Below are the code and all the weights of a small trained network. Each question names an input and a class and asks about switching units off, where a switched-off unit gives its printed mean instead of its output.

import numpy as np


def w(rows, s, z=0):
    codes = np.array(rows[::2]) - 128.0
    scale = np.full(codes.shape[1], s)
    scale[-1] = z or s
    return codes * scale


def norm(h):
    return h / np.sqrt((h * h).mean(-1, keepdims=True) + 1e-5)


def f(y):
    return np.maximum(y, 0)


def log_softmax(a):
    a = a - a.max(-1, keepdims=True)
    return a - np.log(np.exp(a).sum(-1, keepdims=True))


def net(x, mask):
    res = np.array(x, float).reshape(1, 6) / 4 @ E
    u = 0
    for l in range(2):
        y = f(norm(res) @ A[l][:, :-1].T + A[l][:, -1])
        res = res + np.where(mask[u : u + 7], y, B[l][:, -1]) @ B[l][:, :-1]
        u += 7
    return log_softmax(norm(res)[-1] @ U[:, :-1].T + U[:, -1])


A, B = {}, {}
E = w([
[67,104,97,102,135,158,179,91,160],'x0',
[35,79,137,172,97,49,90,134,109],'x1',
[151,122,254,216,123,180,176,156,131],'x2',
[16,162,148,79,64,142,123,119,119],'x3',
[90,195,103,67,90,101,114,17,110],'x4',
[110,60,180,190,176,188,99,73,154],'x5',
],0.0046)
A[0] = w([
[215,153,164,168,121,155,81,108,161,156],'0.n0',
[107,140,117,162,102,66,132,192,73,102],'0.n1',
[188,113,133,175,152,148,206,123,124,96],'0.n2',
[3,160,125,137,80,184,159,106,92,66],'0.n3',
[169,107,44,107,172,148,34,75,182,69],'0.n4',
[200,190,7,97,165,147,119,165,115,45],'0.n5',
[89,180,139,111,102,64,168,70,59,1],'0.n6',
],0.0052,0.0032)
B[0] = w([
[178,186,156,121,77,125,109,38,78,254],'0.n0',
[107,178,99,139,69,132,129,120,130,202],'0.n1',
[152,121,93,139,166,137,163,80,113,216],'0.n2',
[185,75,140,76,104,109,73,125,198,240],'0.n3',
[123,161,161,121,138,108,115,138,3,244],'0.n4',
[197,136,214,95,77,123,159,74,123,249],'0.n5',
[70,113,67,145,101,81,133,161,175,184],'0.n6',
],0.0064,0.003)
A[1] = w([
[184,87,152,255,216,217,196,158,137,76],'1.n0',
[135,111,54,128,239,93,70,104,80,12],'1.n1',
[133,182,127,6,143,187,171,81,169,125],'1.n2',
[110,182,154,56,137,225,194,136,120,80],'1.n3',
[130,219,85,90,143,137,207,179,102,2],'1.n4',
[94,41,193,126,113,195,129,97,154,88],'1.n5',
[237,137,82,85,141,107,184,210,86,146],'1.n6',
],0.0065,0.0028)
B[1] = w([
[119,237,39,107,114,125,253,76,130,229],'1.n0',
[55,30,199,83,146,171,169,140,12,171],'1.n1',
[92,204,65,231,74,123,152,238,106,254],'1.n2',
[143,93,82,183,168,185,141,169,213,194],'1.n3',
[148,62,136,166,220,92,174,26,146,166],'1.n4',
[178,109,104,146,183,139,120,225,151,200],'1.n5',
[123,74,174,138,187,200,94,103,253,242],'1.n6',
],0.0069,0.0049)
U = w([
[126,48,148,166,180,186,115,202,208,149],'0',
[56,78,120,81,153,118,104,100,4,114],'1',
[189,203,78,161,149,171,210,102,170,158],'2',
[100,146,154,79,163,129,131,135,125,2],'3',
[157,88,190,134,189,148,171,79,76,83],'4',
[94,57,101,62,121,58,96,59,210,97],'5',
[48,188,71,133,38,72,105,175,126,162],'6',
[201,167,203,110,111,122,58,97,102,151],'7',
],0.014,0.0076)

Each question gives the input, the list of numbers given to net, and the class t.
The units are the neurons (one row each of A and B). Each row of codes is followed by its name. A weight is (code - 128) times the scale printed after its matrix; where a second scale follows, it is the last column's (A, B and U).
mask holds one flag per neuron, layer by layer. A switched-off neuron (its flag False) gives its mean, the last column of its row in B, instead of its output. The means were averaged over made-up inputs and are rounded, as every weight is.
A unit's drop is (log p(t) with every unit on - log p(t) with that unit switched off) / (log p(t) with every unit on - log p(t) with every unit switched off).
The circuit of an input: a set's keep is (log p(t) with only the set's units on - log p(t) with every unit switched off) / (log p(t) with every unit on - log p(t) with every unit switched off). Starting from the 12 units with the biggest drops (on a tie, the unit counted first), units are removed one at a time, each time the one whose removal leaves the highest keep (on an exact tie, the one counted first), for as long as the keep stays at least 0.8.
circuit, biggest first: the units of the circuit, biggest drop first
most important unit: the unit with the biggest drop
k most important neurons: the k neurons with the biggest drops, biggest first
top k neurons in layer l: the k neurons of layer l with the biggest drops, biggest first
input [-1,7,4,-7,3,-3], class 6: top 2 neurons in layer 1 -> [1.n6, 1.n4]
input [6,-6,-6,-2,-6,-7], class 0: 4 most important neurons -> [1.n6, 1.n0, 0.n0, 1.n3]
input [4,-6,-8,-8,-2,4], class 4: circuit, biggest first -> [0.n4, 1.n1]
input [-5,-2,4,7,-4,-7], class 0: circuit, biggest first -> [1.n0, 1.n6]
input [-3,7,-5,-5,7,2], class 1: circuit, biggest first -> [1.n1]
input [-8,8,-8,0,6,1], class 1: circuit, biggest first -> [1.n1, 1.n2]
input [-6,2,-2,4,-6,-8], class 5: circuit, biggest first -> [1.n2, 1.n6, 1.n5, 1.n3]
input [-8,-5,-2,-4,0,8], class 7: 2 most important neurons -> [0.n0, 0.n4]
input [3,3,-3,6,-1,3], class 5: top 2 neurons in layer 1 -> [1.n2, 1.n3]
input [6,-2,-5,-2,8,8], class 1: circuit, biggest first -> [1.n1, 0.n4]
input [1,2,2,-4,6,-1], class 5: 2 most important neurons -> [1.n2, 0.n6]
input [2,5,-3,-5,3,-4], class 1: top 3 neurons in layer 1 -> [1.n2, 1.n3, 1.n1]
input [4,-3,5,2,6,-8], class 6: 3 most important neurons -> [1.n2, 0.n6, 0.n3]
input [0,1,8,6,-1,-6], class 0: circuit, biggest first -> [1.n0]
input [7,-5,-8,0,-2,6], class 1: 2 most important neurons -> [0.n4, 1.n1]
input [-7,-1,1,-7,6,4], class 7: circuit, biggest first -> [0.n0, 1.n0]
input [-3,-1,0,3,1,8], class 7: 3 most important neurons -> [0.n0, 1.n6, 1.n3]
input [-8,-2,6,-1,1,-7], class 7: top 2 neurons in layer 1 -> [1.n0, 1.n2]
input [7,-3,-5,1,-4,-6], class 0: 2 most important neurons -> [1.n6, 1.n0]
input [-4,2,-7,3,-3,-5], class 5: circuit, biggest first -> [1.n2, 1.n6]
input [-4,4,-2,-4,-3,1], class 4: top 3 neurons in layer 0 -> [0.n3, 0.n5, 0.n6]
input [6,-1,-6,-3,-4,2], class 4: 3 most important neurons -> [0.n4, 1.n1, 1.n6]
input [3,-5,-3,-2,6,7], class 1: most important unit -> 0.n4
input [6,-1,-1,7,4,5], class 6: 2 most important neurons -> [1.n2, 1.n6]
input [6,-1,-5,-7,-1,1], class 4: top 2 neurons in layer 0 -> [0.n4, 0.n5]
input [-5,-6,-4,8,-7,8], class 2: 2 most important neurons -> [1.n0, 0.n3]
input [-8,-5,2,-7,2,0], class 7: circuit, biggest first -> [0.n0]
